Here is a tiny trained network, its code and every weight. The questions are about switching its units off for an input and a class, where a switched-off unit gives its printed mean instead of its output.

import numpy as np


def w(rows, s, z=0):
    codes = np.array(rows[::2]) - 128.0
    scale = np.full(codes.shape[1], s)
    scale[-1] = z or s
    return codes * scale


def f(y):
    return y / 2 * (1 + np.tanh(0.7978845608 * (y + 0.044715 * y**3)))


def log_softmax(a):
    a = a - a.max(-1, keepdims=True)
    return a - np.log(np.exp(a).sum(-1, keepdims=True))


def net(x, mask):
    res = np.array(x, float).reshape(1, 7) / 4 @ E
    y = f(res @ A[0][:, :-1].T + A[0][:, -1])
    res = res + np.where(mask, y, B[0][:, -1]) @ B[0][:, :-1]
    return log_softmax(res[-1] @ U[:, :-1].T + U[:, -1])


A, B = {}, {}
E = w([
[125,130,126,125,122,123,125],'x0',
[130,121,130,126,131,130,138],'x1',
[121,241,77,118,192,150,190],'x2',
[6,165,222,68,120,176,111],'x3',
[138,196,175,253,35,102,218],'x4',
[135,127,134,121,123,124,134],'x5',
[132,127,131,127,132,126,127],'x6',
],0.014)
A[0] = w([
[214,144,97,224,117,110,149,158],'n1',
[159,140,68,176,168,117,177,153],'n2',
[130,182,90,63,169,188,118,84],'n3',
[68,167,179,149,48,119,191,62],'n4',
[201,65,8,100,154,111,127,211],'n5',
[209,119,50,81,133,119,115,175],'n6',
[51,87,145,16,145,171,78,141],'n7',
[87,169,192,182,86,179,141,15],'n8',
[236,113,72,119,141,103,108,178],'n9',
[128,87,169,172,128,120,151,211],'n10',
[87,178,188,191,91,81,172,104],'n11',
[214,129,91,222,75,103,166,135],'n12',
[138,254,85,100,217,137,193,169],'n13',
[100,28,146,183,94,148,96,255],'n14',
[117,212,91,102,199,103,198,156],'n15',
[162,142,103,179,150,157,139,41],'n16',
[186,102,107,183,98,121,151,121],'n17',
],0.014,0.0096)
B[0] = w([
[253,185,67,151,91,93,173,221],'n1',
[154,163,88,180,79,173,172,196],'n2',
[52,147,36,151,165,179,174,185],'n3',
[108,51,160,221,86,202,76,203],'n4',
[91,36,212,226,38,221,11,251],'n5',
[39,75,100,200,93,211,83,211],'n6',
[44,99,220,32,225,83,147,242],'n7',
[69,41,129,173,88,200,92,182],'n8',
[97,90,90,193,15,226,91,220],'n9',
[163,72,173,111,78,93,73,178],'n10',
[103,93,77,189,64,206,105,213],'n11',
[252,204,45,46,154,35,179,227],'n12',
[63,152,16,151,155,217,216,242],'n13',
[200,92,201,103,100,54,70,225],'n14',
[62,175,47,111,110,203,177,213],'n15',
[161,157,72,172,145,172,231,151],'n16',
[184,202,157,112,116,53,84,185],'n17',
],0.012,0.026)
U = w([
[146,46,199,184,53,144,40,254],'0',
[74,104,102,220,78,199,141,150],'1',
[101,81,208,32,217,59,116,149],'2',
[43,149,93,39,229,148,175,29],'3',
[254,163,109,124,81,4,120,44],'4',
[200,222,62,150,127,118,228,35],'5',
],0.013,0.0093)

Each question gives the input, the list of numbers given to net, and the class t.
The units are the neurons (one row each of A and B). Each row of codes is followed by its name. A weight is (code - 128) times the scale printed after its matrix; where a second scale follows, it is the last column's (A, B and U).
mask holds one flag per neuron, in row order. A switched-off neuron (its flag False) gives its mean, the last column of its row in B, instead of its output. The means were averaged over made-up inputs and are rounded, as every weight is.
A unit's drop is (log p(t) with every unit on - log p(t) with that unit switched off) / (log p(t) with every unit on - log p(t) with every unit switched off).
The circuit of an input: a set's keep is (log p(t) with only the set's units on - log p(t) with every unit switched off) / (log p(t) with every unit on - log p(t) with every unit switched off). Starting from the 12 units with the biggest drops (on a tie, the unit counted first), units are removed one at a time, each time the one whose removal leaves the highest keep (on an exact tie, the one counted first), for as long as the keep stays at least 0.8.
units of the circuit, in order: the units of the circuit, biggest drop first
top k neurons: the k neurons with the biggest drops, biggest first
drop when u is switched off: that unit's drop, to one decimal
input [-7,7,4,0,7,7,6], class 5: units of the circuit, in order => [n12]
input [3,2,2,8,0,-4,-6], class 3: units of the circuit, in order => [n7; n5]
input [-3,-5,3,7,0,8,-2], class 3: top 2 neurons => [n5; n7]
input [0,5,1,0,2,0,-6], class 5: units of the circuit, in order => [n5; n6]
input [-7,3,-7,1,6,-7,8], class 0: top 2 neurons => [n4; n8]
input [2,-3,-5,-8,1,-4,-4], class 4: top 2 neurons => [n12; n1]
input [-6,5,-8,-6,1,8,4], class 4: top 3 neurons => [n12; n1; n17]
input [3,2,0,-2,3,-3,0], class 4: drop when n13 is switched off => 0.1
input [-5,-3,7,0,3,-7,-5], class 5: drop when n5 is switched off => 0.4
input [1,-3,8,0,2,3,-4], class 5: drop when n5 is switched off => 0.5
